Below are the code and all the weights of a small trained network. Each question names an input and a class and asks about switching units off, where a switched-off unit gives its printed mean instead of its output.

import numpy as np


def w(rows, s, z=0):
    codes = np.array(rows[::2]) - 128.0
    scale = np.full(codes.shape[1], s)
    scale[-1] = z or s
    return codes * scale


def norm(h):
    return h / np.sqrt((h * h).mean(-1, keepdims=True) + 1e-5)


def f(y):
    return np.maximum(y, 0)


def log_softmax(a):
    a = a - a.max(-1, keepdims=True)
    return a - np.log(np.exp(a).sum(-1, keepdims=True))


def net(x, mask):
    res = np.array(x, float).reshape(1, 2) / 4 @ E
    u = 0
    for l in range(2):
        y = f(norm(res) @ A[l][:, :-1].T + A[l][:, -1])
        res = res + np.where(mask[u : u + 7], y, B[l][:, -1]) @ B[l][:, :-1]
        u += 7
    return log_softmax(norm(res)[-1] @ U[:, :-1].T + U[:, -1])


A, B = {}, {}
E = w([
[216,83,127,10,164,136],'x0',
[213,107,189,158,148,168],'x1',
],0.012)
A[0] = w([
[162,117,217,77,161,150,38],'L0N0',
[16,162,42,87,86,73,142],'L0N1',
[127,81,89,52,150,32,118],'L0N2',
[163,115,143,117,149,178,2],'L0N3',
[177,106,136,142,102,84,54],'L0N4',
[111,159,135,211,1,125,116],'L0N5',
[61,191,94,163,90,57,139],'L0N6',
],0.0083,0.004)
B[0] = w([
[163,120,147,85,162,244,179],'L0N0',
[140,165,164,65,18,159,255],'L0N1',
[101,182,70,165,157,57,203],'L0N2',
[145,170,254,132,60,179,147],'L0N3',
[195,147,106,127,155,190,135],'L0N4',
[146,58,147,195,159,136,229],'L0N5',
[189,109,102,86,176,113,236],'L0N6',
],0.0083,0.0081)
A[1] = w([
[114,40,91,173,176,63,2],'L1N0',
[174,144,188,146,135,114,106],'L1N1',
[108,194,186,10,102,69,149],'L1N2',
[130,175,155,118,90,144,94],'L1N3',
[155,92,147,212,73,88,132],'L1N4',
[191,95,112,104,194,62,101],'L1N5',
[105,179,225,105,150,36,207],'L1N6',
],0.011,0.0042)
B[1] = w([
[133,136,122,199,98,166,150],'L1N0',
[131,187,157,80,108,89,183],'L1N1',
[33,123,65,117,101,125,254],'L1N2',
[246,128,134,112,121,155,158],'L1N3',
[77,100,172,227,166,81,220],'L1N4',
[152,123,162,174,179,114,182],'L1N5',
[202,95,108,208,132,146,156],'L1N6',
],0.012,0.008)
U = w([
[78,199,84,122,34,113,237],'0',
[95,164,209,248,115,108,195],'1',
[132,168,96,109,187,105,3],'2',
[217,193,240,101,118,185,127],'3',
],0.013,0.005)

Each question gives the input, the list of numbers given to net, and the class t.
The units are the neurons (one row each of A and B). Each row of codes is followed by its name. A weight is (code - 128) times the scale printed after its matrix; where a second scale follows, it is the last column's (A, B and U).
mask holds one flag per neuron, layer by layer. A switched-off neuron (its flag False) gives its mean, the last column of its row in B, instead of its output. The means were averaged over made-up inputs and are rounded, as every weight is.
A unit's drop is (log p(t) with every unit on - log p(t) with that unit switched off) / (log p(t) with every unit on - log p(t) with every unit switched off).
The circuit of an input: a set's keep is (log p(t) with only the set's units on - log p(t) with every unit switched off) / (log p(t) with every unit on - log p(t) with every unit switched off). Starting from the 12 units with the biggest drops (on a tie, the unit counted first), units are removed one at a time, each time the one whose removal leaves the highest keep (on an exact tie, the one counted first), for as long as the keep stays at least 0.8.
units of the circuit, in order: the units of the circuit, biggest drop first
k most important neurons: the k neurons with the biggest drops, biggest first
top k neurons in layer l: the k neurons of layer l with the biggest drops, biggest first
drop when u is switched off: that unit's drop, to one decimal
input [7,-1], class 2: units of the circuit, in order -> (L0N1; L0N5; L1N2)
input [1,0], class 2: units of the circuit, in order -> (L0N1; L1N4)
input [-2,-2], class 0: top 2 neurons in layer 0 -> (L0N1; L0N6)
input [6,-1], class 2: 4 most important neurons -> (L0N1; L1N5; L0N5; L0N2)
input [8,-1], class 2: top 4 neurons in layer 0 -> (L0N1; L0N2; L0N5; L0N6)
input [0,-1], class 0: 2 most important neurons -> (L0N1; L1N2)
input [3,0], class 2: top 4 neurons in layer 0 -> (L0N1; L0N5; L0N2; L0N0)
input [8,-2], class 2: 2 most important neurons -> (L0N1; L1N5)
input [0,0], class 0: drop when L0N0 is switched off -> 1.4
input [0,2], class 3: drop when L0N2 is switched off -> 0.0
input [5,0], class 2: drop when L1N3 is switched off -> 0.1
